Below is a small trained network, with its code and all its weights. Each question gives an input and a class and asks what happens when units are switched off, that is, made to give their printed mean instead of their output.

import numpy as np


def w(rows, s, z=0):
    codes = np.array(rows[::2]) - 128.0
    scale = np.full(codes.shape[1], s)
    scale[-1] = z or s
    return codes * scale


def norm(h):
    return h / np.sqrt((h * h).mean(-1, keepdims=True) + 1e-5)


def f(y):
    return y / 2 * (1 + np.tanh(0.7978845608 * (y + 0.044715 * y**3)))


def log_softmax(a):
    a = a - a.max(-1, keepdims=True)
    return a - np.log(np.exp(a).sum(-1, keepdims=True))


def net(x, mask):
    res = np.array(x, float).reshape(1, 3) / 4 @ E
    u = 0
    for l in range(2):
        y = f(norm(res) @ A[l][:, :-1].T + A[l][:, -1])
        res = res + np.where(mask[u : u + 16], y, B[l][:, -1]) @ B[l][:, :-1]
        u += 16
    return log_softmax(norm(res)[-1] @ U[:, :-1].T + U[:, -1])


A, B = {}, {}
E = w([
[3,99,49,124,145],'x0',
[76,199,228,145,118],'x1',
[172,201,66,57,196],'x2',
],0.0079)
A[0] = w([
[178,190,173,118,102,99],'0.n0',
[176,232,141,93,143,5],'0.n1',
[123,108,110,131,106,81],'0.n2',
[147,207,78,97,117,252],'0.n3',
[123,119,100,135,164,125],'0.n4',
[165,113,163,159,112,51],'0.n5',
[238,113,46,119,126,67],'0.n6',
[224,250,116,84,145,160],'0.n7',
[173,96,183,119,135,66],'0.n8',
[199,117,49,120,134,56],'0.n9',
[152,98,179,115,131,126],'0.n10',
[177,139,119,99,106,104],'0.n11',
[156,86,201,150,167,73],'0.n12',
[197,132,187,169,83,67],'0.n13',
[104,108,140,150,126,132],'0.n14',
[87,52,115,161,104,112],'0.n15',
],0.012,0.0024)
B[0] = w([
[125,98,109,197,123,190],'0.n0',
[102,109,185,201,214,195],'0.n1',
[97,121,142,133,138,132],'0.n2',
[140,201,182,139,148,205],'0.n3',
[119,159,178,110,112,146],'0.n4',
[148,156,173,126,112,156],'0.n5',
[166,102,62,2,134,218],'0.n6',
[26,35,123,175,149,255],'0.n7',
[141,146,149,118,86,159],'0.n8',
[124,70,129,23,155,194],'0.n9',
[155,136,125,131,113,152],'0.n10',
[124,124,97,118,100,150],'0.n11',
[160,125,138,126,95,162],'0.n12',
[177,161,168,127,72,206],'0.n13',
[137,116,52,131,91,147],'0.n14',
[51,125,135,168,102,197],'0.n15',
],0.019,0.0076)
A[1] = w([
[170,104,186,229,133,146],'1.n0',
[131,128,80,117,162,127],'1.n1',
[186,168,143,145,86,66],'1.n2',
[153,98,144,165,186,169],'1.n3',
[185,151,114,104,108,125],'1.n4',
[153,250,139,108,143,111],'1.n5',
[71,113,106,104,144,155],'1.n6',
[70,186,118,140,105,156],'1.n7',
[190,100,65,57,160,126],'1.n8',
[171,144,146,100,145,63],'1.n9',
[115,199,103,141,196,77],'1.n10',
[200,149,174,126,41,3],'1.n11',
[111,111,111,156,49,136],'1.n12',
[71,70,137,173,138,123],'1.n13',
[143,138,160,118,127,195],'1.n14',
[139,150,125,65,65,139],'1.n15',
],0.016,0.0026)
B[1] = w([
[109,82,121,99,185,240],'1.n0',
[142,105,146,110,114,150],'1.n1',
[170,113,161,158,122,176],'1.n2',
[100,188,138,147,155,163],'1.n3',
[84,140,157,162,144,152],'1.n4',
[166,49,48,140,113,149],'1.n5',
[158,143,147,139,80,222],'1.n6',
[119,109,67,128,108,192],'1.n7',
[91,126,135,2,126,220],'1.n8',
[102,149,126,125,112,134],'1.n9',
[145,42,117,179,147,152],'1.n10',
[213,82,216,158,124,219],'1.n11',
[152,158,146,126,63,215],'1.n12',
[122,230,108,150,128,255],'1.n13',
[114,118,115,118,141,144],'1.n14',
[91,122,144,172,196,181],'1.n15',
],0.023,0.0087)
U = w([
[157,55,56,162,100,101],'0',
[110,210,82,168,17,178],'1',
[164,191,142,112,119,2],'2',
[217,94,229,165,88,172],'3',
[182,191,134,113,122,11],'4',
[75,157,164,181,205,191],'5',
[117,111,139,7,141,212],'6',
],0.016,0.0063)

Each question gives the input, the list of numbers given to net, and the class t.
The units are the neurons (one row each of A and B). Each row of codes is followed by its name. A weight is (code - 128) times the scale printed after its matrix; where a second scale follows, it is the last column's (A, B and U).
mask holds one flag per neuron, layer by layer. A switched-off neuron (its flag False) gives its mean, the last column of its row in B, instead of its output. The means were averaged over made-up inputs and are rounded, as every weight is.
A unit's drop is (log p(t) with every unit on - log p(t) with that unit switched off) / (log p(t) with every unit on - log p(t) with every unit switched off).
most important unit: the unit with the biggest drop
k most important neurons: the k neurons with the biggest drops, biggest first
top k neurons in layer l: the k neurons of layer l with the biggest drops, biggest first
drop when u is switched off: that unit's drop, to one decimal
input [7,5,2], class 0: most important unit -> 0.n7
input [-8,-2,7], class 5: 2 most important neurons -> 0.n1, 0.n7
input [7,2,8], class 0: 2 most important neurons -> 1.n5, 0.n3
input [1,-8,-5], class 6: 2 most important neurons -> 0.n6, 0.n7
input [7,-8,-2], class 1: 2 most important neurons -> 0.n15, 1.n0
input [4,3,1], class 0: 2 most important neurons -> 0.n7, 0.n6
input [-1,-1,7], class 5: 3 most important neurons -> 0.n7, 0.n1, 0.n3
input [0,8,0], class 5: top 2 neurons in layer 1 -> 1.n0, 1.n8
input [-8,3,1], class 5: 3 most important neurons -> 0.n7, 0.n1, 1.n0
input [-7,-2,2], class 6: top 3 neurons in layer 0 -> 0.n6, 0.n15, 0.n9
input [8,6,2], class 0: top 2 neurons in layer 0 -> 0.n7, 0.n0
input [2,0,5], class 5: drop when 0.n7 is switched off -> 0.4
input [-5,8,1], class 5: drop when 0.n7 is switched off -> 0.1
input [6,5,3], class 0: drop when 0.n7 is switched off -> 0.7
input [4,4,-8], class 1: drop when 1.n6 is switched off -> 0.0
